Below is a small trained network, with its code and all its weights. Each question gives an input and a target symbol and asks what happens when units are switched off, that is, made to give their printed mean instead of their output.

import numpy as np


def w(rows, s, z=0):
    codes = np.array(rows[::2]) - 128.0
    scale = np.full(codes.shape[1], s)
    scale[-1] = z or s
    return codes * scale


def f(y):
    return np.maximum(y, 0)


def softmax(a):
    e = np.exp(a - a.max(-1, keepdims=True))
    return e / e.sum(-1, keepdims=True)


def log_softmax(a):
    a = a - a.max(-1, keepdims=True)
    return a - np.log(np.exp(a).sum(-1, keepdims=True))


def net(x, mask):
    ids = ['γζλμσφψω'.index(c) for c in x.split()]
    T = len(ids)
    res = E[ids] + P[:T]
    u = 0
    for l in range(2):
        r = res
        for j in range(2):
            rows = slice(2 * j, 2 * j + 2)
            q, k, v = (r @ M[l][rows].T for M in (Q, K, V))
            z = softmax(np.where(np.tri(T) > 0, q @ k.T / 2**0.5, -1e9)) @ v
            o = O[l][rows]
            res = res + np.where(mask[u + j], z, o[:, -1]) @ o[:, :-1]
        u += 2
        y = f(res @ A[l][:, :-1].T + A[l][:, -1])
        res = res + np.where(mask[u : u + 8], y, B[l][:, -1]) @ B[l][:, :-1]
        u += 8
    return log_softmax(res[-1] @ U[:, :-1].T + U[:, -1])


Q, K, V, O, A, B = {}, {}, {}, {}, {}, {}
E = w([
[110,91,83,196],'γ',
[184,117,82,45],'ζ',
[80,144,244,134],'λ',
[109,75,203,86],'μ',
[98,205,147,176],'σ',
[71,99,168,179],'φ',
[116,92,141,22],'ψ',
[170,136,46,137],'ω',
],0.011)
P = w([
[95,73,84,187],'0',
[254,86,158,183],'1',
[70,104,88,146],'2',
[102,108,101,150],'3',
[228,138,178,119],'4',
[43,147,97,74],'5',
[86,147,117,99],'6',
[192,188,188,59],'7',
],0.0074)
Q[0] = w([
[54,178,88,141],'L0H0',
[117,99,43,85],'L0H0',
[183,173,1,104],'L0H1',
[137,44,112,18],'L0H1',
],0.023)
K[0] = w([
[72,186,65,122],'L0H0',
[148,132,74,61],'L0H0',
[181,181,14,124],'L0H1',
[136,22,128,3],'L0H1',
],0.022)
V[0] = w([
[78,109,126,110],'L0H0',
[93,135,112,147],'L0H0',
[78,81,75,254],'L0H1',
[72,172,115,61],'L0H1',
],0.0079)
O[0] = w([
[140,144,131,168,118],'L0H0',
[98,136,109,151,64],'L0H0',
[69,181,119,3,5],'L0H1',
[99,66,77,145,129],'L0H1',
],0.0059,0.0016)
A[0] = w([
[164,159,209,104,4],'L0N0',
[163,164,221,69,212],'L0N1',
[115,113,198,152,150],'L0N2',
[79,124,144,61,136],'L0N3',
[183,173,174,6,46],'L0N4',
[123,78,36,196,35],'L0N5',
[81,20,93,161,59],'L0N6',
[109,221,166,78,125],'L0N7',
],0.013,0.0034)
B[0] = w([
[104,59,57,237,171],'L0N0',
[158,198,37,17,254],'L0N1',
[129,90,239,81,205],'L0N2',
[126,59,119,127,180],'L0N3',
[38,186,204,168,185],'L0N4',
[81,127,134,2,169],'L0N5',
[117,77,39,212,185],'L0N6',
[164,186,193,197,161],'L0N7',
],0.017,0.0048)
Q[1] = w([
[35,123,20,150],'L1H0',
[254,153,102,200],'L1H0',
[153,167,108,152],'L1H1',
[38,160,193,162],'L1H1',
],0.021)
K[1] = w([
[5,30,116,172],'L1H0',
[227,228,101,223],'L1H0',
[107,157,84,143],'L1H1',
[111,211,202,137],'L1H1',
],0.023)
V[1] = w([
[26,70,154,88],'L1H0',
[117,254,185,141],'L1H0',
[213,161,89,89],'L1H1',
[173,129,140,48],'L1H1',
],0.0049)
O[1] = w([
[90,57,186,140,215],'L1H0',
[181,254,158,117,2],'L1H0',
[101,94,91,139,108],'L1H1',
[97,15,115,91,154],'L1H1',
],0.0048,0.0039)
A[1] = w([
[218,114,109,87,60],'L1N0',
[187,94,101,125,175],'L1N1',
[132,123,47,164,125],'L1N2',
[4,172,124,127,100],'L1N3',
[140,180,74,77,109],'L1N4',
[222,113,143,136,135],'L1N5',
[126,116,132,217,2],'L1N6',
[158,142,77,73,111],'L1N7',
],0.017,0.0048)
B[1] = w([
[184,136,119,250,193],'L1N0',
[205,136,100,89,211],'L1N1',
[214,156,192,185,201],'L1N2',
[78,154,6,148,195],'L1N3',
[123,10,194,90,254],'L1N4',
[153,131,26,94,162],'L1N5',
[1,146,208,186,147],'L1N6',
[100,249,117,101,252],'L1N7',
],0.017,0.0082)
U = w([
[135,104,74,188,11],'γ',
[201,188,120,131,210],'ζ',
[93,134,255,83,255],'λ',
[135,6,123,128,80],'μ',
[105,194,158,174,81],'σ',
[80,84,159,170,142],'φ',
[140,105,177,192,99],'ψ',
[82,140,94,71,35],'ω',
],0.0083,0.0036)

Each question gives the input, a string of symbols that net reads in full, and the target symbol t.
The units are the heads (2 rows each of Q, K, V and O) and the neurons (one row each of A and B). Each row of codes is followed by its name. A weight is (code - 128) times the scale printed after its matrix; where a second scale follows, it is the last column's (O, A, B and U).
mask holds one flag per unit, layer by layer, with each layer's heads first. A switched-off unit (its flag False) gives its mean, the last column of its rows in O or B, instead of its output. The means were averaged over made-up inputs and are rounded, as every weight is.
A unit's drop is (log p(t) with every unit on - log p(t) with that unit switched off) / (log p(t) with every unit on - log p(t) with every unit switched off).
k most important neurons: the k neurons with the biggest drops, biggest first
top k neurons in layer l: the k neurons of layer l with the biggest drops, biggest first
which heads matter: for each layer, one digit per head in row order, 1 if its drop is at least 0.15 and else 0, layers parted by /
input ζ ζ μ μ μ ω, target ω: top 3 neurons in layer 0 -> [L0N5 L0N0 L0N6]
input λ γ ζ ω λ ω μ λ, target ω: top 4 neurons in layer 1 -> [L1N3 L1N2 L1N0 L1N6]
input γ γ ω ζ φ, target ζ: 3 most important neurons -> [L0N4 L1N0 L0N1]
input φ φ ζ φ φ, target ω: 4 most important neurons -> [L0N4 L1N3 L0N1 L0N0]
input ζ μ μ ω φ, target ζ: 2 most important neurons -> [L0N4 L0N1]
input φ ζ ζ ω ζ, target ω: which heads matter -> 10 / 00
input μ ω ψ ω ζ ψ λ ψ, target ω: which heads matter -> 00 / 00
input λ ψ ψ, target ψ: which heads matter -> 01 / 00
input ζ ζ ω ζ ζ μ γ, target γ: which heads matter -> 00 / 10
input ω ζ μ ζ ω, target λ: 4 most important neurons -> [L0N4 L0N5 L1N4 L0N0]
input γ ω σ ω ψ ω φ γ, target λ: which heads matter -> 01 / 10
input ω ψ σ μ σ, target λ: most important neuron -> [L1N4]
input σ φ μ, target μ: 3 most important neurons -> [L1N7 L0N2 L0N0]
input λ μ μ ζ μ, target ω: 2 most important neurons -> [L0N4 L0N0]
input σ ζ ζ ω σ, target λ: 4 most important neurons -> [L1N4 L0N7 L0N1 L0N6]
input λ ω ζ σ ω, target λ: 2 most important neurons -> [L0N4 L1N4]
input ψ γ μ λ ψ, target λ: 4 most important neurons -> [L0N4 L1N4 L0N6 L0N1]
input λ σ φ, target φ: 4 most important neurons -> [L0N1 L1N6 L0N6 L1N7]
input ζ ζ μ ζ, target μ: top 2 neurons in layer 1 -> [L1N7 L1N2]
input ζ γ ω ζ γ, target λ: 2 most important neurons -> [L1N4 L0N6]
input ω γ μ ψ ψ, target λ: which heads matter -> 11 / 00
input ψ ζ ζ γ λ, target ζ: which heads matter -> 01 / 00
input ζ ω σ ζ λ ω, target ω: 3 most important neurons -> [L0N5 L0N6 L0N0]
input λ λ ψ ω ζ γ μ ζ, target λ: which heads matter -> 11 / 00
input φ ζ ζ ζ φ, target λ: 2 most important neurons -> [L0N7 L0N1]
input ζ φ ζ φ γ σ, target σ: 2 most important neurons -> [L0N7 L0N1]
input ζ μ ω μ μ ψ ζ, target μ: top 4 neurons in layer 0 -> [L0N1 L0N2 L0N3 L0N6]
input ζ λ γ, target γ: top neuron in layer 0 -> [L0N1]
input μ μ μ, target μ: which heads matter -> 00 / 10
